Here is a tiny trained network, its code and every weight. The questions are about switching its units off for an input and a target symbol, where a switched-off unit gives its printed mean instead of its output.

import numpy as np


def w(rows, s, z=0):
    codes = np.array(rows[::2]) - 128.0
    scale = np.full(codes.shape[1], s)
    scale[-1] = z or s
    return codes * scale


def norm(h):
    return h / np.sqrt((h * h).mean(-1, keepdims=True) + 1e-5)


def f(y):
    return np.maximum(y, 0)


def softmax(a):
    e = np.exp(a - a.max(-1, keepdims=True))
    return e / e.sum(-1, keepdims=True)


def log_softmax(a):
    a = a - a.max(-1, keepdims=True)
    return a - np.log(np.exp(a).sum(-1, keepdims=True))


def net(x, mask):
    ids = ['αηθλμξστφψω'.index(c) for c in x.split()]
    T = len(ids)
    res = E[ids] + P[:T]
    u = 0
    for l in range(2):
        q, k, v = (norm(res) @ M[l].T for M in (Q, K, V))
        z = softmax(np.where(np.tri(T) > 0, q @ k.T / 4**0.5, -1e9)) @ v
        res = res + np.where(mask[u], z, O[l][:, -1]) @ O[l][:, :-1]
        u += 1
        y = f(norm(res) @ A[l][:, :-1].T + A[l][:, -1])
        res = res + np.where(mask[u : u + 4], y, B[l][:, -1]) @ B[l][:, :-1]
        u += 4
    return log_softmax(norm(res)[-1] @ U[:, :-1].T + U[:, -1])


Q, K, V, O, A, B = {}, {}, {}, {}, {}, {}
E = w([
[176,143,127,96,81,109],'α',
[110,127,149,129,64,69],'η',
[160,141,123,142,133,36],'θ',
[75,179,80,90,123,62],'λ',
[130,129,128,174,67,166],'μ',
[132,94,100,57,144,123],'ξ',
[193,77,124,111,77,102],'σ',
[164,108,119,180,253,87],'τ',
[40,131,83,180,150,162],'φ',
[76,98,143,160,131,129],'ψ',
[169,154,124,145,168,183],'ω',
],0.025)
P = w([
[143,109,98,78,194,2],'0',
[113,31,145,107,97,95],'1',
[135,224,171,234,127,144],'2',
[110,52,111,117,88,77],'3',
[97,222,49,192,216,114],'4',
[122,48,125,115,77,77],'5',
[64,182,197,176,170,126],'6',
],0.0087)
Q[0] = w([
[129,123,100,119,117,107],'0.h0',
[138,141,144,95,93,162],'0.h0',
[174,254,126,137,97,134],'0.h0',
[174,139,142,136,107,88],'0.h0',
],0.0097)
K[0] = w([
[53,115,155,75,180,72],'0.h0',
[186,79,81,1,122,129],'0.h0',
[188,109,150,113,171,183],'0.h0',
[95,134,99,183,72,65],'0.h0',
],0.0075)
V[0] = w([
[69,76,114,196,133,75],'0.h0',
[73,134,139,164,120,143],'0.h0',
[139,33,1,99,186,138],'0.h0',
[248,78,79,167,110,83],'0.h0',
],0.0067)
O[0] = w([
[161,122,134,144,135,159,254],'0.h0',
[65,101,94,138,163,179,134],'0.h0',
[125,180,7,148,118,70,187],'0.h0',
[120,135,55,131,135,107,200],'0.h0',
],0.011,0.004)
A[0] = w([
[46,197,240,63,149,63,58],'0.n0',
[171,203,135,109,108,196,250],'0.n1',
[151,68,2,155,168,128,90],'0.n2',
[74,116,196,125,149,90,161],'0.n3',
],0.0078,0.0017)
B[0] = w([
[160,135,111,109,165,250,161],'0.n0',
[125,170,146,56,164,89,161],'0.n1',
[158,120,248,100,84,199,254],'0.n2',
[148,78,101,144,114,125,166],'0.n3',
],0.011,0.0061)
Q[1] = w([
[106,161,116,171,192,246],'1.h0',
[156,119,72,215,98,141],'1.h0',
[164,115,177,134,200,144],'1.h0',
[66,3,135,6,121,207],'1.h0',
],0.0056)
K[1] = w([
[107,201,173,123,210,227],'1.h0',
[181,209,147,144,65,212],'1.h0',
[156,197,49,166,187,85],'1.h0',
[1,73,85,114,33,80],'1.h0',
],0.0066)
V[1] = w([
[205,203,155,101,147,203],'1.h0',
[120,165,141,55,176,170],'1.h0',
[139,168,165,67,110,110],'1.h0',
[254,132,95,139,168,159],'1.h0',
],0.0087)
O[1] = w([
[199,140,62,39,249,147,193],'1.h0',
[32,86,217,166,122,114,66],'1.h0',
[45,108,93,55,144,164,153],'1.h0',
[151,1,158,236,171,194,253],'1.h0',
],0.0091,0.0022)
A[1] = w([
[77,222,104,65,119,149,29],'1.n0',
[197,143,190,160,149,91,10],'1.n1',
[126,188,149,112,255,41,131],'1.n2',
[155,138,95,68,58,135,26],'1.n3',
],0.0095,0.0011)
B[1] = w([
[159,200,158,148,186,189,217],'1.n0',
[103,186,103,188,193,203,226],'1.n1',
[117,4,145,131,88,116,252],'1.n2',
[67,184,91,105,194,137,253],'1.n3',
],0.013,0.0037)
U = w([
[110,153,63,68,136,98,173],'α',
[101,152,111,97,46,36,203],'η',
[198,142,89,209,182,87,92],'θ',
[70,222,100,174,185,123,121],'λ',
[169,154,1,149,57,180,132],'μ',
[42,107,173,10,107,161,96],'ξ',
[212,43,108,72,13,152,46],'σ',
[118,52,150,115,218,159,126],'τ',
[92,164,183,208,118,196,205],'φ',
[123,50,189,175,35,35,211],'ψ',
[219,156,209,95,125,225,4],'ω',
],0.0095,0.0039)

Each question gives the input, a string of symbols that net reads in full, and the target symbol t.
The units are the heads (4 rows each of Q, K, V and O) and the neurons (one row each of A and B). Each row of codes is followed by its name. A weight is (code - 128) times the scale printed after its matrix; where a second scale follows, it is the last column's (O, A, B and U).
mask holds one flag per unit, layer by layer, with each layer's heads first. A switched-off unit (its flag False) gives its mean, the last column of its rows in O or B, instead of its output. The means were averaged over made-up inputs and are rounded, as every weight is.
A unit's drop is (log p(t) with every unit on - log p(t) with that unit switched off) / (log p(t) with every unit on - log p(t) with every unit switched off).
The circuit of an input: a set's keep is (log p(t) with only the set's units on - log p(t) with every unit switched off) / (log p(t) with every unit on - log p(t) with every unit switched off). Starting from all 10 units, units are removed one at a time, each time the one whose removal leaves the highest keep (on an exact tie, the one counted first), for as long as the keep stays at least 0.8.
circuit, biggest first: the units of the circuit, biggest drop first
unit that matters most: the unit with the biggest drop
k most important neurons: the k neurons with the biggest drops, biggest first
k most important neurons of layer l: the k neurons of layer l with the biggest drops, biggest first
drop of u: that unit's drop, to one decimal
input τ α ω η, target η: circuit, biggest first => 1.h0
input φ η ξ, target λ: circuit, biggest first => 1.n3; 1.h0
input φ σ ω μ ξ λ, target λ: 2 most important neurons of layer 1 => 1.n0; 1.n3
input τ η ξ ξ μ ω λ, target τ: circuit, biggest first => 1.h0; 1.n2
input θ ω θ, target τ: circuit, biggest first => 1.h0; 1.n2
input φ λ σ θ τ ξ, target ξ: 2 most important neurons => 0.n2; 0.n0
input θ τ λ, target θ: 2 most important neurons => 0.n2; 0.n0
input ψ ξ ψ σ μ α, target α: circuit, biggest first => 1.n3; 0.n2
input φ τ ψ ξ ω φ ω, target τ: circuit, biggest first => 1.n2; 0.n2; 0.n1
input ψ η ω η ψ, target τ: 2 most important neurons => 0.n2; 1.n1
input η σ η, target μ: 2 most important neurons of layer 0 => 0.n2; 0.n3
input τ α η ξ μ ω μ, target τ: 2 most important neurons => 0.n2; 0.n1
input ω θ ψ, target τ: 2 most important neurons of layer 0 => 0.n2; 0.n3
input μ η θ α σ λ σ, target μ: 2 most important neurons => 0.n2; 1.n0
input θ η τ ψ, target ψ: most important neuron of layer 1 => 1.n1
input η φ τ θ τ μ, target μ: circuit, biggest first => 1.h0; 1.n3; 0.n2
input θ τ μ σ ω λ, target λ: 3 most important neurons of layer 1 => 1.n0; 1.n3; 1.n2
input ξ θ μ σ α μ, target μ: 2 most important neurons => 1.n3; 1.n2
input μ λ ψ ω τ ξ, target ξ: 2 most important neurons => 0.n0; 0.n2
input λ μ θ ω η, target τ: unit that matters most => 1.h0
input σ τ σ ψ μ μ ω, target τ: 2 most important neurons of layer 0 => 0.n2; 0.n1
input φ φ ω μ η α, target α: 3 most important neurons => 1.n3; 0.n2; 0.n0
input μ λ ψ ψ ω ξ η, target ω: 2 most important neurons => 0.n0; 1.n2
input ξ ψ ω η η, target τ: drop of 1.h0 => 0.6
input τ σ λ, target θ: drop of 1.n3 => 0.2
